How the items are linked:
at | ri bo gu
j855 | j97 j890 j790
j151 | j345 j704 j977
j504 | j542 j724 j698
j428 | j923 j223 j789
j156 | j977 j161 j54
j951 | j64 j864 j849
j161 | j601 j345 j374
j836 | j315 j428 j972
j165 | j972 j609 j806
j65 | j724 j790 j500
j849 | j808 j859 j355
j477 | j374 j977 j386
j977 | j586 j601 j951
j781 | j855 j104 j828
j601 | j477 j156 j864
j292 | j104 j366 j327
j223 | j836 j355 j165
j698 | j161 j151 j477
j866 | j849 j148 j503
j64 | j866 j386 j808
j315 | j165 j923 j366
j18 | j223 j503 j315
j32 | j65 j828 j391
j724 | j391 j620 j151
j806 | j781 j292 j97
j500 | j151 j542 j156
j391 | j500 j504 j345
j828 | j790 j687 j504
j609 | j789 j315 j292
j789 | j312 j165 j104
j859 | j430 j866 j18
j386 | j148 j951 j430
j148 | j859 j64 j843
j327 | j687 j855 j65
j542 | j704 j391 j161
j790 | j620 j32 j542
j97 | j828 j327 j620
j104 | j890 j806 j687
j345 | j156 j698 j586
j890 | j327 j781 j32
j687 | j32 j97 j724
j503 | j355 j843 j923
j366 | j806 j312 j855
j54 | j951 j374 j866
j808 | j503 j430 j428
j843 | j18 j808 j836
j704 | j698 j500 j601
j620 | j504 j65 j704
j355 | j428 j18 j609
j923 | j609 j836 j312
j586 | j54 j477 j64
j312 | j292 j972 j890
j972 | j366 j789 j781
j864 | j386 j54 j859
j374 | j864 j586 j148
j430 | j843 j849 j223

The rows follow the links: the fewer symbols apart two items are, the more alike their rows tend to be.

Each row is also shifted at random along 5 hidden directions that mean nothing.

Some items, each with a row of numbers:
j374: -107	5	38	26	-22	38	-72	-26	157	2	-4	-8	-26	53	77	-61	9	8	35	-21	47	-44	-129	-3	-35	-60	51	-46	9	15	54	32	-34	13	-69	74	64	-16	-48	62	25	8
j620: -6	-48	-73	-31	24	65	14	-80	19	-9	-46	63	-23	-61	9	9	36	-35	12	-42	22	46	11	48	-53	93	56	15	18	-39	12	-58	19	-24	-18	-22	-11	11	42	-34	25	22
j312: 311	17	-22	-16	1	7	58	47	-6	-20	49	61	54	-88	-56	77	-69	211	-33	-7	11	16	-75	-38	16	23	-39	69	12	-89	-76	32	-15	17	-51	-27	-16	-23	34	1	-23	-47
j355: -102	64	63	30	37	-73	-48	85	43	15	35	-55	31	95	-30	8	-41	-32	40	-8	-2	-75	-97	-50	38	-168	-49	-24	-44	63	-42	-2	10	89	-70	39	-2	-65	-95	27	-55	-42
j859: -27	6	73	19	47	17	-11	56	-121	-1	31	-46	0	20	11	50	38	-53	18	80	2	-38	98	4	55	-28	-17	-24	-49	-44	40	-65	-51	-11	10	28	2	55	9	45	38	-28
j366: -62	-4	-21	-18	6	-32	94	44	-145	-14	22	26	41	-88	-80	92	-48	135	-43	36	-49	49	77	-19	32	57	-63	67	5	-62	-56	4	12	-11	45	-66	-60	9	52	-27	-16	-24
j790: 224	-15	-77	17	44	23	22	-59	32	-4	-45	33	-3	-46	11	86	-43	123	66	-55	-9	19	-100	-26	-36	-41	13	24	35	-24	-40	-44	55	26	-69	5	8	-16	-39	-35	-1	13
j836: 207	13	39	-85	4	31	-48	58	36	-6	75	53	20	10	-52	-120	89	-243	-95	0	90	-18	65	83	20	121	19	2	-67	-29	-1	-9	-64	-1	-1	-28	-31	-22	97	6	-25	-54
j843: 239	65	68	68	-16	-81	0	88	-23	8	49	-85	34	64	1	57	-85	164	21	41	-43	-64	-71	-95	68	-172	-79	-4	-8	34	-40	66	-8	42	-13	42	31	-12	-90	41	-25	-27
j849: -90	34	73	9	-55	-35	-39	57	51	9	44	-42	4	63	11	-78	-3	-14	-37	29	9	-39	-24	-17	27	-38	-17	-25	-15	41	18	85	-44	2	19	28	26	-9	-20	49	-9	-13
j923: -172	34	30	-14	92	34	-18	76	59	-11	59	53	49	-27	-48	73	-26	54	40	-17	64	-41	-143	-18	5	-62	-8	21	-47	-87	-46	-72	-30	85	-165	33	-16	-63	-20	53	-18	-80
j972: 32	37	-4	-10	23	-78	7	54	-36	11	17	-24	32	40	-73	4	-31	-69	-10	-19	-29	-11	13	-21	34	-55	-56	13	-28	60	-69	-5	47	53	5	-33	-47	-53	-29	-40	-67	-21
j586: -69	-37	30	-33	-1	82	-71	-44	43	-1	-7	10	-48	30	60	-114	124	-248	-18	11	70	-13	85	91	-27	99	83	-56	-28	-7	101	-41	-59	-49	19	24	27	43	57	25	52	14
j828: 14	-8	-76	-44	-90	6	-8	-70	217	-2	-18	81	-5	-30	-4	-119	-32	53	-56	-106	35	47	-150	15	-80	81	43	28	60	42	-33	123	28	2	-16	-29	10	-74	15	-33	-40	30
j542: 424	-30	-49	10	29	4	-14	-81	-77	14	-70	-42	-52	42	37	-14	68	-191	36	-16	-27	13	129	36	-2	13	27	-35	2	61	27	-74	54	-31	66	-14	1	46	-7	-76	17	52
j698: -83	-2	-23	57	-4	-37	-34	-67	53	22	-72	-65	-41	80	64	-9	-16	-23	82	-38	-42	-19	-54	-30	-29	-118	13	-48	32	107	20	-1	63	16	3	39	35	-8	-104	-17	0	61
j327: -27	31	-64	30	81	-71	-14	-20	40	18	-50	-26	5	60	-36	61	-54	-48	102	-90	-40	-20	-110	-50	-14	-167	-26	-9	-4	99	-81	-75	121	102	-83	6	-27	-84	-122	-66	-70	11
j864: 21	10	51	53	-47	-41	-12	8	-50	12	-5	-90	-21	63	54	-13	-7	28	5	56	-47	-26	54	-31	33	-64	-22	-37	12	52	45	53	-16	-31	75	31	40	48	-41	26	25	28

From each start, follow one symbol. Which item do you reach?
Answer with the item's name.
new walk
118	28	63	55	-64	-54	-27	27	10	15	9	-87	-11	84	51	-42	-22	43	0	37	-35	-45	-3	-47	34	-97	-27	-37	13	72	28	88	-19	-14	56	41	50	24	-57	32	3	18
bo
j951
new walk
-78	-9	-67	-9	-45	-73	15	-60	12	17	-59	-19	-20	34	-20	-60	-10	-86	-14	-54	-58	45	38	2	-28	13	-11	0	36	119	-28	40	90	-5	85	-50	-27	-34	-23	-81	-45	58
gu
j391
new walk
431	-56	-80	-138	-29	153	-17	-69	165	-33	29	189	-5	-129	-19	-144	106	-140	-122	-77	152	65	-11	136	-78	305	115	47	1	-122	12	7	-64	-55	-37	-58	-12	-11	182	-24	16	-22
gu
j620
new walk
-38	-27	-7	24	24	93	-40	-61	114	-6	-26	32	-27	-18	81	22	13	79	73	-21	52	-16	-126	5	-52	-25	72	-25	18	-55	54	-35	-31	2	-102	69	60	12	-27	50	54	10
gu
j54
new walk
288	-11	48	-6	8	124	-53	-1	106	-17	44	50	-7	-32	72	-20	49	48	1	20	107	-39	-89	28	-13	39	69	-18	-17	-119	66	-11	-108	-20	-100	71	69	37	38	89	65	-38
ri
j64
new walk
262	9	1	-75	-38	-4	16	43	-12	-12	59	51	28	-34	-70	-86	36	-109	-120	2	35	23	86	54	21	146	-13	37	-25	-24	-32	46	-33	-23	55	-67	-43	-12	103	-26	-33	-31
bo
j165
new walk
198	39	71	24	98	36	-76	64	32	2	50	-21	13	61	16	38	31	-85	68	11	61	-92	-75	-6	32	-123	9	-40	-72	-39	8	-100	-42	70	-132	75	25	-14	-54	58	6	-63
bo
j849
new walk
191	60	45	15	22	-37	-26	83	45	2	56	-15	43	37	-31	16	-45	47	6	-5	20	-54	-103	-46	38	-107	-43	5	-33	4	-54	16	-15	70	-76	25	4	-50	-49	28	-42	-53
gu
j789
new walk
-77	-29	-35	28	62	-13	-32	-75	-63	21	-88	-59	-54	75	41	4	61	-226	85	-19	-38	-5	99	28	-15	-54	27	-58	-9	94	39	-115	74	1	35	10	-7	25	-52	-57	15	56
gu
j601
new walk
-77	49	69	48	-57	-102	37	93	-87	9	42	-82	35	40	-25	34	-79	158	-30	73	-74	-25	24	-80	71	-95	-93	11	3	41	-30	99	-10	4	71	1	2	6	-44	30	-23	-14
ri
j355
new walk
151	-45	-79	15	108	79	58	-57	-95	-18	-47	52	-2	-109	7	181	-9	135	88	-7	-3	34	-5	-4	-22	8	21	36	14	-121	-14	-146	31	1	-78	-1	-9	41	8	-23	47	-4
ri
j724
new walk
108	-36	-72	22	-114	40	90	-72	81	-21	-23	66	3	-139	45	57	-114	460	-25	-17	-23	76	-144	-61	-58	66	11	66	120	-86	-14	150	-11	-60	6	-10	52	21	23	17	37	37
gu
j698
new walk
-179	-46	-60	44	14	31	82	-64	-81	-12	-58	15	-12	-100	32	156	-65	277	65	15	-59	55	-19	-47	-30	-4	1	34	64	-75	3	-28	31	-31	-5	0	8	47	-12	-5	51	34
ri
j500
